Below is a small trained network, with its code and all its weights. Each question gives an input and a class and asks what happens when units are switched off, that is, made to give their printed mean instead of their output.

import numpy as np


def w(rows, s, z=0):
    codes = np.array(rows[::2]) - 128.0
    scale = np.full(codes.shape[1], s)
    scale[-1] = z or s
    return codes * scale


def f(y):
    return np.maximum(y, 0)


def log_softmax(a):
    a = a - a.max(-1, keepdims=True)
    return a - np.log(np.exp(a).sum(-1, keepdims=True))


def net(x, mask):
    res = np.array(x, float).reshape(1, 4) / 4 @ E
    y = f(res @ A[0][:, :-1].T + A[0][:, -1])
    res = res + np.where(mask, y, B[0][:, -1]) @ B[0][:, :-1]
    return log_softmax(res[-1] @ U[:, :-1].T + U[:, -1])


A, B = {}, {}
E = w([
[160,166,145,22],'x0',
[1,155,99,54],'x1',
[231,180,23,157],'x2',
[129,143,134,148],'x3',
],0.0087)
A[0] = w([
[160,75,128,140,104],'N1',
[27,196,116,140,192],'N2',
[99,26,216,176,164],'N3',
[139,81,18,145,95],'N4',
[211,246,109,119,250],'N5',
[134,169,90,166,51],'N6',
[139,148,127,64,158],'N7',
[133,120,98,129,24],'N8',
[31,169,70,175,51],'N9',
[177,100,70,79,69],'N10',
[121,104,22,173,113],'N11',
[150,94,136,169,100],'N12',
[142,151,148,107,132],'N13',
[69,95,225,171,127],'N14',
[60,201,58,98,162],'N15',
[95,157,82,62,161],'N16',
[171,198,1,165,127],'N17',
[93,47,91,211,200],'N18',
[190,135,68,116,150],'N19',
[204,137,165,130,92],'N20',
],0.0099,0.002)
B[0] = w([
[226,104,205,179,165],'N1',
[187,141,212,176,204],'N2',
[101,202,189,79,225],'N3',
[74,158,187,90,189],'N4',
[128,183,173,150,246],'N5',
[108,142,175,2,167],'N6',
[127,111,125,220,174],'N7',
[80,206,184,116,136],'N8',
[188,44,152,154,181],'N9',
[109,146,144,125,170],'N10',
[86,171,174,72,194],'N11',
[169,115,155,141,173],'N12',
[127,132,81,167,149],'N13',
[125,172,185,101,215],'N14',
[156,88,189,184,206],'N15',
[140,93,231,179,194],'N16',
[114,130,203,129,254],'N17',
[118,157,94,184,206],'N18',
[110,168,186,104,207],'N19',
[142,79,221,141,193],'N20',
],0.007,0.0086)
U = w([
[48,193,166,83,57],'0',
[192,7,175,213,65],'1',
[105,119,149,147,254],'2',
[109,123,149,172,198],'3',
[109,131,99,141,168],'4',
[134,51,36,101,53],'5',
[129,53,68,73,41],'6',
[92,125,21,139,27],'7',
],0.012,0.0062)

Each question gives the input, the list of numbers given to net, and the class t.
The units are the neurons (one row each of A and B). Each row of codes is followed by its name. A weight is (code - 128) times the scale printed after its matrix; where a second scale follows, it is the last column's (A, B and U).
mask holds one flag per neuron, in row order. A switched-off neuron (its flag False) gives its mean, the last column of its row in B, instead of its output. The means were averaged over made-up inputs and are rounded, as every weight is.
A unit's drop is (log p(t) with every unit on - log p(t) with that unit switched off) / (log p(t) with every unit on - log p(t) with every unit switched off).
The circuit of an input: a set's keep is (log p(t) with only the set's units on - log p(t) with every unit switched off) / (log p(t) with every unit on - log p(t) with every unit switched off). Starting from the 12 units with the biggest drops (on a tie, the unit counted first), units are removed one at a time, each time the one whose removal leaves the highest keep (on an exact tie, the one counted first), for as long as the keep stays at least 0.8.
circuit, biggest first: the units of the circuit, biggest drop first
unit that matters most: the unit with the biggest drop
k most important neurons: the k neurons with the biggest drops, biggest first
drop of u: that unit's drop, to one decimal
input [-2,8,5,6], class 1: circuit, biggest first : [N9; N15]
input [-6,4,7,7], class 0: unit that matters most : N11
input [8,6,6,2], class 3: circuit, biggest first : [N15; N7]
input [-4,-7,-7,7], class 0: 2 most important neurons : [N3; N14]
input [-4,5,7,0], class 0: 2 most important neurons : [N11; N4]
input [-7,7,-5,5], class 1: 2 most important neurons : [N9; N2]
input [-7,8,-5,-6], class 1: 3 most important neurons : [N9; N2; N15]
input [-2,-4,5,6], class 2: 2 most important neurons : [N3; N14]
input [7,-2,8,-4], class 0: 2 most important neurons : [N19; N5]
input [6,0,-4,-5], class 3: drop of N15 : -0.1
input [2,-1,5,-4], class 0: drop of N14 : -0.1
input [-2,-7,8,1], class 0: drop of N7 : 0.0
input [-8,-7,5,8], class 2: drop of N9 : 0.1
input [-2,-5,-8,4], class 0: circuit, biggest first : [N3]
